Here is a tiny trained network, its code and every weight. The questions are about switching its units off for an input and a target symbol, where a switched-off unit gives its printed mean instead of its output.

import numpy as np


def w(rows, s, z=0):
    codes = np.array(rows[::2]) - 128.0
    scale = np.full(codes.shape[1], s)
    scale[-1] = z or s
    return codes * scale


def softmax(a):
    e = np.exp(a - a.max(-1, keepdims=True))
    return e / e.sum(-1, keepdims=True)


def log_softmax(a):
    a = a - a.max(-1, keepdims=True)
    return a - np.log(np.exp(a).sum(-1, keepdims=True))


def net(x, mask):
    ids = ['ΔΛαβγηξφψ'.index(c) for c in x.split()]
    T = len(ids)
    res = E[ids] + P[:T]
    u = 0
    for l in range(2):
        r = res
        for j in range(3):
            rows = slice(2 * j, 2 * j + 2)
            q, k, v = (r @ M[l][rows].T for M in (Q, K, V))
            z = softmax(np.where(np.tri(T) > 0, q @ k.T / 2**0.5, -1e9)) @ v
            o = O[l][rows]
            res = res + np.where(mask[u + j], z, o[:, -1]) @ o[:, :-1]
        u += 3
    return log_softmax(res[-1] @ U[:, :-1].T + U[:, -1])


Q, K, V, O = {}, {}, {}, {}
E = w([
[107,111,188,122,52,162,123,33,14,119,105],'Δ',
[158,176,184,200,191,155,181,166,98,151,104],'Λ',
[63,92,89,172,158,103,156,150,184,83,136],'α',
[100,110,132,90,97,4,216,79,105,49,161],'β',
[131,19,166,138,128,97,168,187,127,144,143],'γ',
[246,82,148,112,115,114,100,89,178,160,61],'η',
[147,139,118,170,83,95,139,241,113,141,127],'ξ',
[189,152,182,91,136,162,134,162,160,85,212],'φ',
[121,89,219,192,35,111,173,71,140,81,153],'ψ',
],0.018)
P = w([
[128,177,141,35,103,255,145,82,215,200,116],'0',
[114,159,168,151,139,129,75,135,137,100,121],'1',
[123,152,152,150,146,129,83,139,135,81,119],'2',
[124,149,153,155,137,135,93,142,132,73,111],'3',
[143,149,149,150,119,129,101,128,128,65,107],'4',
[156,151,160,150,131,157,107,124,139,74,109],'5',
[159,135,150,142,121,146,124,124,159,82,103],'6',
[176,123,134,138,125,148,130,112,169,76,104],'7',
[199,140,140,140,132,168,145,94,155,83,95],'8',
[191,134,136,133,109,161,137,111,163,81,91],'9',
],0.0091)
Q[0] = w([
[147,135,65,51,188,116,86,120,71,254,189],'L0H0',
[142,119,142,133,117,121,116,106,128,142,105],'L0H0',
[139,130,109,116,122,135,141,119,112,144,145],'L0H1',
[123,113,122,109,124,141,139,122,140,130,129],'L0H1',
[118,133,128,123,122,121,120,142,127,140,126],'L0H2',
[135,119,120,132,116,129,125,131,141,129,139],'L0H2',
],0.051)
K[0] = w([
[185,104,148,235,173,37,21,151,54,4,169],'L0H0',
[106,110,122,105,131,159,126,115,159,123,135],'L0H0',
[102,141,141,130,130,110,119,114,155,174,152],'L0H1',
[121,153,135,117,116,117,119,137,120,143,121],'L0H1',
[130,130,130,129,140,138,129,116,140,106,115],'L0H2',
[130,143,125,125,133,130,149,119,116,145,131],'L0H2',
],0.039)
V[0] = w([
[156,105,227,74,134,162,120,167,63,89,208],'L0H0',
[4,169,126,120,160,196,140,130,137,109,141],'L0H0',
[163,151,144,108,132,94,185,151,59,210,167],'L0H1',
[133,224,135,192,45,125,91,125,162,130,124],'L0H1',
[40,129,116,102,150,150,152,201,101,153,53],'L0H2',
[73,136,179,156,196,140,171,76,111,128,29],'L0H2',
],0.011)
O[0] = w([
[134,119,6,203,152,149,181,153,82,76,169,182],'L0H0',
[223,64,79,97,174,49,3,173,66,79,50,255],'L0H0',
[194,147,194,100,158,155,172,170,17,164,123,104],'L0H1',
[85,248,147,164,90,196,157,141,130,111,33,236],'L0H1',
[188,117,34,153,124,149,184,122,77,151,116,157],'L0H2',
[213,170,135,197,172,142,109,10,134,230,242,177],'L0H2',
],0.0041,0.0037)
Q[1] = w([
[168,120,222,253,76,108,153,123,164,53,115],'L1H0',
[100,123,96,137,125,126,129,87,104,185,94],'L1H0',
[114,104,121,114,109,143,152,146,126,171,142],'L1H1',
[106,130,76,48,153,135,126,126,120,202,118],'L1H1',
[160,86,128,162,116,184,140,107,125,75,131],'L1H2',
[134,149,143,179,93,108,113,151,136,126,152],'L1H2',
],0.025)
K[1] = w([
[95,158,137,1,77,202,119,71,138,171,149],'L1H0',
[87,110,146,193,102,115,109,129,132,167,124],'L1H0',
[102,130,128,140,115,129,91,156,118,127,151],'L1H1',
[157,182,106,164,174,68,88,106,118,44,101],'L1H1',
[99,135,125,114,92,152,152,152,172,169,141],'L1H2',
[158,114,86,116,96,168,176,158,127,86,109],'L1H2',
],0.025)
V[1] = w([
[130,160,76,7,147,95,142,81,95,142,96],'L1H0',
[130,153,170,150,97,43,204,92,136,84,140],'L1H0',
[100,79,74,96,51,136,83,106,109,152,147],'L1H1',
[116,103,134,66,171,138,132,141,177,114,174],'L1H1',
[109,153,94,58,112,136,174,145,118,110,66],'L1H2',
[120,147,183,122,209,174,115,111,153,37,80],'L1H2',
],0.013)
O[1] = w([
[72,130,136,172,102,162,110,55,91,252,117,150],'L1H0',
[61,204,166,44,129,195,52,128,64,159,191,151],'L1H0',
[87,253,192,209,212,132,108,169,49,14,37,4],'L1H1',
[148,141,56,140,40,161,86,125,169,187,74,132],'L1H1',
[15,178,110,42,189,47,169,45,158,138,179,167],'L1H2',
[112,76,183,194,197,136,105,35,128,8,134,165],'L1H2',
],0.0041,0.0036)
U = w([
[103,13,141,142,147,137,140,159,112,171,183,144],'Δ',
[137,145,146,105,138,72,40,104,194,144,40,117],'Λ',
[92,189,119,76,139,29,177,93,128,137,129,162],'α',
[82,146,211,217,45,127,152,108,213,134,142,4],'β',
[37,100,3,171,168,187,92,98,173,98,151,153],'γ',
[110,175,74,139,41,142,146,209,120,141,98,177],'η',
[62,132,80,124,114,181,66,84,56,159,149,179],'ξ',
[132,154,145,91,133,195,80,169,155,44,196,55],'φ',
[140,186,132,214,199,137,172,93,92,152,140,132],'ψ',
],0.0046,0.0038)

Each question gives the input, a string of symbols that net reads in full, and the target symbol t.
The units are the heads (2 rows each of Q, K, V and O). Each row of codes is followed by its name. A weight is (code - 128) times the scale printed after its matrix; where a second scale follows, it is the last column's (O and U).
mask holds one flag per head, layer by layer. A switched-off head (its flag False) gives its mean, the last column of its rows in O, instead of its output. The means were averaged over made-up inputs and are rounded, as every weight is.
A unit's drop is (log p(t) with every unit on - log p(t) with that unit switched off) / (log p(t) with every unit on - log p(t) with every unit switched off).
The circuit of an input: a set's keep is (log p(t) with only the set's units on - log p(t) with every unit switched off) / (log p(t) with every unit on - log p(t) with every unit switched off). Starting from all 6 units, units are removed one at a time, each time the one whose removal leaves the highest keep (on an exact tie, the one counted first), for as long as the keep stays at least 0.8.
units of the circuit, in order: the units of the circuit, biggest drop first
unit that matters most: the unit with the biggest drop
heads that matter: for each layer, one digit per head in row order, 1 if its drop is at least 0.15 and else 0, layers parted by /
drop when u is switched off: that unit's drop, to one decimal
input β η ψ ξ Λ ψ, target ξ: heads that matter => 000 / 100
input ξ ξ β ψ ξ ξ ξ Λ φ γ, target α: units of the circuit, in order => [L1H2; L0H2; L0H1]
input γ Λ γ ψ Δ ξ α, target η: units of the circuit, in order => [L1H2; L0H1; L1H1]
input φ Δ η ξ, target γ: unit that matters most => L1H2
input Λ ξ α ξ γ Λ α η α, target Δ: heads that matter => 001 / 010
input φ ξ β ξ ξ Δ Λ, target γ: units of the circuit, in order => [L1H2; L0H2; L0H0]
input α β ξ β η γ γ Λ, target Λ: heads that matter => 100 / 000
input ψ β ξ Δ ξ, target φ: heads that matter => 001 / 100
input Δ ξ ξ ξ, target ψ: units of the circuit, in order => [L1H1; L0H2]
input α β β, target Λ: units of the circuit, in order => [L0H0; L1H1]
input ψ ψ φ ψ Δ ξ η ξ Λ, target φ: units of the circuit, in order => [L1H0; L0H2]
input Λ β Λ ψ η ψ, target Δ: units of the circuit, in order => [L1H1; L0H0]
input γ β α ψ γ, target η: heads that matter => 110 / 011
input Λ ξ Λ ψ Λ η, target Δ: units of the circuit, in order => [L1H1; L0H2]
input φ ψ ξ ξ β φ, target γ: heads that matter => 101 / 011
input ψ γ ψ, target φ: unit that matters most => L1H0
input ξ γ ψ α, target α: units of the circuit, in order => [L1H2; L0H2]
input η φ φ γ α ψ ξ ψ Λ, target β: heads that matter => 100 / 000
input Λ ψ ξ γ α, target Δ: drop when L1H2 is switched off => 0.1
input Λ φ η φ, target Δ: units of the circuit, in order => [L1H1]
input φ Λ Δ Λ Λ Δ γ η η ξ, target γ: drop when L1H2 is switched off => 0.4
input ξ ψ γ ξ γ η, target α: drop when L0H1 is switched off => 0.2
input η Λ ξ ψ α ξ φ, target β: drop when L1H0 is switched off => 0.0
